Here is a tiny trained network, its code and every weight. The questions are about switching its units off for an input and a target symbol, where a switched-off unit gives its printed mean instead of its output.

import numpy as np


def w(rows, s, z=0):
    codes = np.array(rows[::2]) - 128.0
    scale = np.full(codes.shape[1], s)
    scale[-1] = z or s
    return codes * scale


def norm(h):
    return h / np.sqrt((h * h).mean(-1, keepdims=True) + 1e-5)


def f(y):
    return np.maximum(y, 0)


def softmax(a):
    e = np.exp(a - a.max(-1, keepdims=True))
    return e / e.sum(-1, keepdims=True)


def log_softmax(a):
    a = a - a.max(-1, keepdims=True)
    return a - np.log(np.exp(a).sum(-1, keepdims=True))


def net(x, mask):
    ids = ['βγδεηπστφ'.index(c) for c in x.split()]
    T = len(ids)
    res = E[ids] + P[:T]
    r = norm(res)
    for j in range(2):
        rows = slice(4 * j, 4 * j + 4)
        q, k, v = (r @ M[0][rows].T for M in (Q, K, V))
        z = softmax(np.where(np.tri(T) > 0, q @ k.T / 4**0.5, -1e9)) @ v
        o = O[0][rows]
        res = res + np.where(mask[j], z, o[:, -1]) @ o[:, :-1]
    y = f(norm(res) @ A[0][:, :-1].T + A[0][:, -1])
    res = res + np.where(mask[2:14], y, B[0][:, -1]) @ B[0][:, :-1]
    return log_softmax(norm(res)[-1] @ U[:, :-1].T + U[:, -1])


Q, K, V, O, A, B = {}, {}, {}, {}, {}, {}
E = w([
[92,114,67,91,156,104,116,204],'β',
[148,11,93,187,185,168,122,156],'γ',
[146,114,134,106,140,159,78,96],'δ',
[133,117,118,79,109,142,113,98],'ε',
[114,44,195,107,202,96,104,173],'η',
[149,150,136,76,124,148,145,117],'π',
[139,146,131,111,150,170,130,109],'σ',
[199,119,48,156,155,97,110,153],'τ',
[138,132,123,81,165,126,101,74],'φ',
],0.012)
P = w([
[102,212,183,254,79,100,150,118],'0',
[144,155,99,167,177,184,202,208],'1',
[138,146,92,157,162,178,195,200],'2',
[134,134,97,157,148,179,178,194],'3',
[136,122,101,154,143,162,168,187],'4',
[132,113,94,151,125,156,156,182],'5',
[118,107,99,142,117,140,134,179],'6',
[139,96,115,150,143,170,107,173],'7',
],0.0041)
Q[0] = w([
[110,66,164,157,187,104,161,195],'H1',
[91,138,135,197,72,33,139,158],'H1',
[121,118,68,145,151,100,139,202],'H1',
[169,158,134,25,136,162,138,93],'H1',
[106,222,155,140,66,123,130,2],'H2',
[144,66,23,165,164,87,148,222],'H2',
[181,101,78,27,164,204,90,126],'H2',
[87,57,59,179,183,74,145,226],'H2',
],0.0097)
K[0] = w([
[154,107,144,97,166,135,50,138],'H1',
[170,96,77,14,165,153,187,117],'H1',
[165,124,82,123,162,122,77,95],'H1',
[102,185,181,168,50,63,140,118],'H1',
[126,187,122,184,131,137,211,206],'H2',
[154,70,47,72,132,128,50,83],'H2',
[170,130,191,184,56,123,76,57],'H2',
[102,65,42,2,133,147,28,97],'H2',
],0.0086)
V[0] = w([
[201,98,153,177,182,120,111,118],'H1',
[109,176,157,146,199,106,191,237],'H1',
[118,107,115,108,69,102,48,185],'H1',
[193,68,206,98,150,138,178,152],'H1',
[189,67,216,161,227,193,116,71],'H2',
[225,114,134,64,8,144,150,53],'H2',
[138,71,124,2,221,61,178,10],'H2',
[107,196,110,116,240,31,99,44],'H2',
],0.0066)
O[0] = w([
[164,146,124,14,112,207,127,125,211],'H1',
[61,192,84,125,178,162,219,97,123],'H1',
[40,242,120,134,63,27,19,180,94],'H1',
[217,157,107,65,80,102,235,126,139],'H1',
[98,169,148,234,118,50,131,104,254],'H2',
[86,188,17,123,184,56,254,200,138],'H2',
[112,121,51,84,85,86,142,40,131],'H2',
[137,24,65,139,39,127,39,125,154],'H2',
],0.0061,0.0066)
A[0] = w([
[139,117,62,57,142,157,164,94,212],'N1',
[83,152,64,136,110,51,120,166,109],'N2',
[156,144,110,107,140,194,131,149,1],'N3',
[138,192,97,101,134,192,103,59,122],'N4',
[145,131,38,197,142,139,95,178,171],'N5',
[93,165,107,46,63,196,40,61,97],'N6',
[133,217,162,119,148,157,145,185,163],'N7',
[129,190,229,100,119,168,90,104,5],'N8',
[164,143,52,254,104,73,164,88,134],'N9',
[78,95,47,136,98,129,91,68,54],'N10',
[127,138,160,225,124,157,48,118,211],'N11',
[130,69,58,155,134,134,132,184,125],'N12',
],0.0077,0.0029)
B[0] = w([
[169,217,32,101,96,207,61,194,221],'N1',
[183,55,194,223,156,243,161,89,191],'N2',
[79,144,193,146,52,71,41,92,161],'N3',
[130,149,190,197,22,34,134,180,182],'N4',
[101,126,224,75,107,33,145,78,248],'N5',
[98,105,146,206,166,151,196,234,200],'N6',
[143,39,69,110,142,81,51,78,205],'N7',
[3,32,100,4,189,99,189,105,204],'N8',
[75,64,163,94,141,139,98,208,227],'N9',
[67,94,77,156,112,152,131,51,179],'N10',
[214,220,55,80,103,150,125,110,253],'N11',
[127,142,161,178,156,42,171,105,228],'N12',
],0.0056,0.0058)
U = w([
[135,62,216,197,176,54,119,184,4],'β',
[152,183,48,66,191,122,172,165,186],'γ',
[100,122,202,1,148,118,131,27,111],'δ',
[44,216,137,186,159,140,75,65,255],'ε',
[217,130,173,188,167,250,118,77,107],'η',
[114,183,175,143,19,153,189,139,131],'π',
[127,40,50,134,77,138,70,60,171],'σ',
[92,102,160,85,143,208,14,233,74],'τ',
[229,191,148,85,83,75,28,133,179],'φ',
],0.0054,0.0011)

Each question gives the input, a string of symbols that net reads in full, and the target symbol t.
The units are the heads (4 rows each of Q, K, V and O) and the neurons (one row each of A and B). Each row of codes is followed by its name. A weight is (code - 128) times the scale printed after its matrix; where a second scale follows, it is the last column's (O, A, B and U).
mask holds one flag per unit, heads first, then neurons. A switched-off unit (its flag False) gives its mean, the last column of its rows in O or B, instead of its output. The means were averaged over made-up inputs and are rounded, as every weight is.
A unit's drop is (log p(t) with every unit on - log p(t) with that unit switched off) / (log p(t) with every unit on - log p(t) with every unit switched off).
The circuit of an input: a set's keep is (log p(t) with only the set's units on - log p(t) with every unit switched off) / (log p(t) with every unit on - log p(t) with every unit switched off). Starting from the 12 units with the biggest drops (on a tie, the unit counted first), units are removed one at a time, each time the one whose removal leaves the highest keep (on an exact tie, the one counted first), for as long as the keep stays at least 0.8.
units of the circuit, in order: the units of the circuit, biggest drop first
most important unit: the unit with the biggest drop
k most important neurons: the k neurons with the biggest drops, biggest first
which heads matter: for each layer, one digit per head in row order, 1 if its drop is at least 0.15 and else 0, layers parted by /
input φ τ ε σ φ δ τ π, target σ: units of the circuit, in order : (H2)
input η β δ δ, target π: units of the circuit, in order : (H1, N4)
input η η η γ σ, target π: units of the circuit, in order : (H2, N4, H1, N6)
input γ δ δ δ τ, target β: which heads matter : 01
input τ γ η τ σ, target τ: units of the circuit, in order : (H2, H1)
input ε γ ε γ β γ γ π, target β: which heads matter : 11
input γ δ σ δ β, target β: which heads matter : 00
input η τ σ π π σ ε, target π: units of the circuit, in order : (H1, H2, N6)
input ε τ β τ γ δ σ φ, target β: which heads matter : 11
input β π τ β π, target ε: which heads matter : 10
input ε τ β σ ε, target β: units of the circuit, in order : (H1, H2, N2)
input γ γ σ γ δ, target δ: units of the circuit, in order : (H2, N8, H1)
input δ π π, target φ: which heads matter : 11
input τ τ γ γ, target η: which heads matter : 01
input τ γ τ φ, target τ: most important unit : H2
input δ γ δ φ, target φ: units of the circuit, in order : (H1, N11)
input τ ε γ ε ε δ τ δ, target τ: 2 most important neurons : (N6, N8)
input π β σ γ ε γ τ, target γ: which heads matter : 01
input γ γ σ, target δ: units of the circuit, in order : (H2, N8, N7, H1)
input π τ φ, target γ: units of the circuit, in order : (H2)
input σ δ γ π φ π, target η: units of the circuit, in order : (H1, N8)
input τ φ τ τ π δ η π, target τ: which heads matter : 01
